Below are the code and all the weights of a small trained network. Each question names an input and a class and asks about switching units off, where a switched-off unit gives its printed mean instead of its output.

import numpy as np


def w(rows, s, z=0):
    codes = np.array(rows[::2]) - 128.0
    scale = np.full(codes.shape[1], s)
    scale[-1] = z or s
    return codes * scale


def f(y):
    return y / 2 * (1 + np.tanh(0.7978845608 * (y + 0.044715 * y**3)))


def log_softmax(a):
    a = a - a.max(-1, keepdims=True)
    return a - np.log(np.exp(a).sum(-1, keepdims=True))


def net(x, mask):
    res = np.array(x, float).reshape(1, 8) / 4 @ E
    y = f(res @ A[0][:, :-1].T + A[0][:, -1])
    res = res + np.where(mask, y, B[0][:, -1]) @ B[0][:, :-1]
    return log_softmax(res[-1] @ U[:, :-1].T + U[:, -1])


A, B = {}, {}
E = w([
[185,136,68,181,100],'x0',
[106,70,82,197,82],'x1',
[96,147,158,131,2],'x2',
[133,156,127,120,59],'x3',
[141,109,202,163,111],'x4',
[195,32,122,79,161],'x5',
[175,120,170,75,142],'x6',
[82,68,121,32,104],'x7',
],0.0093)
A[0] = w([
[134,120,59,162,122,128],'n0',
[230,135,181,128,117,252],'n1',
[190,147,146,203,80,170],'n2',
[157,179,112,155,89,160],'n3',
[112,240,215,154,111,164],'n4',
[56,104,134,107,86,135],'n5',
[118,144,112,184,23,111],'n6',
[114,158,81,47,131,197],'n7',
[168,149,214,111,91,233],'n8',
[199,81,122,120,177,238],'n9',
[112,94,114,134,163,88],'n10',
[129,40,97,146,135,191],'n11',
[137,68,89,131,123,183],'n12',
[39,123,104,77,123,161],'n13',
[140,150,193,163,68,167],'n14',
[157,190,126,194,96,138],'n15',
[216,141,122,126,167,225],'n16',
[108,142,220,82,138,215],'n17',
[92,174,151,55,56,103],'n18',
[172,164,155,160,140,161],'n19',
[154,123,135,150,117,50],'n20',
[76,89,154,177,116,121],'n21',
[87,132,130,112,95,206],'n22',
[58,153,109,131,162,219],'n23',
[102,54,114,62,129,155],'n24',
[183,160,138,189,148,131],'n25',
[245,92,75,161,221,252],'n26',
[161,32,63,111,133,197],'n27',
],0.011,0.0023)
B[0] = w([
[133,81,132,183,110,170],'n0',
[219,151,115,168,178,189],'n1',
[123,59,86,177,120,199],'n2',
[146,84,72,154,114,173],'n3',
[187,123,187,180,132,211],'n4',
[150,126,114,138,64,180],'n5',
[126,44,97,188,2,222],'n6',
[80,147,97,55,135,184],'n7',
[228,172,191,35,60,190],'n8',
[137,90,109,145,234,204],'n9',
[122,122,176,78,142,146],'n10',
[134,65,155,149,188,183],'n11',
[118,116,149,153,159,169],'n12',
[47,165,121,153,179,186],'n13',
[148,74,127,133,62,188],'n14',
[134,146,115,153,86,197],'n15',
[162,131,36,99,209,189],'n16',
[112,156,231,33,80,203],'n17',
[186,142,126,139,95,195],'n18',
[170,95,140,134,153,162],'n19',
[97,151,113,96,137,131],'n20',
[128,154,114,194,138,164],'n21',
[125,179,118,125,97,165],'n22',
[75,218,171,186,155,170],'n23',
[114,181,120,105,150,209],'n24',
[156,115,114,112,140,179],'n25',
[130,99,82,120,217,249],'n26',
[50,65,127,144,180,209],'n27',
],0.0063,0.011)
U = w([
[119,70,175,129,142,190],'0',
[255,157,249,87,74,128],'1',
[89,208,158,201,126,254],'2',
[175,167,138,144,156,44],'3',
[42,185,145,110,108,83],'4',
[145,89,150,161,44,32],'5',
],0.0097,0.001)

Each question gives the input, the list of numbers given to net, and the class t.
The units are the neurons (one row each of A and B). Each row of codes is followed by its name. A weight is (code - 128) times the scale printed after its matrix; where a second scale follows, it is the last column's (A, B and U).
mask holds one flag per neuron, in row order. A switched-off neuron (its flag False) gives its mean, the last column of its row in B, instead of its output. The means were averaged over made-up inputs and are rounded, as every weight is.
A unit's drop is (log p(t) with every unit on - log p(t) with that unit switched off) / (log p(t) with every unit on - log p(t) with every unit switched off).
The circuit of an input: a set's keep is (log p(t) with only the set's units on - log p(t) with every unit switched off) / (log p(t) with every unit on - log p(t) with every unit switched off). Starting from the 12 units with the biggest drops (on a tie, the unit counted first), units are removed one at a time, each time the one whose removal leaves the highest keep (on an exact tie, the one counted first), for as long as the keep stays at least 0.8.
circuit, biggest first: the units of the circuit, biggest drop first
most important unit: the unit with the biggest drop
top k neurons: the k neurons with the biggest drops, biggest first
drop of u: that unit's drop, to one decimal
input [7,-5,4,-4,3,6,7,-2], class 3: circuit, biggest first	[n16, n26]
input [-7,1,-4,1,6,4,6,6], class 1: most important unit	n17
input [-4,-5,1,-1,-6,-1,3,-2], class 1: circuit, biggest first	[n27, n17]
input [-8,3,2,-7,3,-4,-2,2], class 2: circuit, biggest first	[n21, n23]
input [-2,-5,-7,4,6,-5,-6,-2], class 1: circuit, biggest first	[n4, n13, n27]
input [2,-7,3,-5,-3,1,2,6], class 4: circuit, biggest first	[n7, n4, n13, n24]
input [4,2,4,2,0,2,5,-8], class 5: circuit, biggest first	[n2, n6]
input [-5,2,6,-6,5,-5,-4,1], class 5: circuit, biggest first	[n6, n14]
input [-3,-4,-1,-2,-1,-6,3,8], class 4: top 2 neurons	[n13, n7]
input [-7,6,-2,3,0,-6,-1,4], class 2: circuit, biggest first	[n23, n21]
input [5,-4,-2,-5,3,8,6,-4], class 3: top 2 neurons	[n1, n16]
input [2,-5,5,5,-7,-6,4,-6], class 1: top 2 neurons	[n4, n8]
input [3,-6,-8,-7,-7,0,-6,8], class 4: top 2 neurons	[n7, n23]
input [-6,1,4,7,1,-6,2,-2], class 1: circuit, biggest first	[n8]
input [5,-8,5,3,7,-4,-6,0], class 1: top 2 neurons	[n8, n4]
input [-6,-7,5,5,-3,-7,-6,1], class 1: top 2 neurons	[n4, n18]
input [3,-1,-7,-7,3,-6,1,7], class 4: drop of n2	0.1
input [6,8,-5,5,-3,5,4,-8], class 0: drop of n2	0.2
input [3,-5,4,-4,-7,-2,8,8], class 4: drop of n13	0.3
input [0,5,-6,-7,2,-6,-4,4], class 2: most important unit	n23
input [-3,-6,0,-8,4,5,-3,6], class 4: drop of n24	0.3
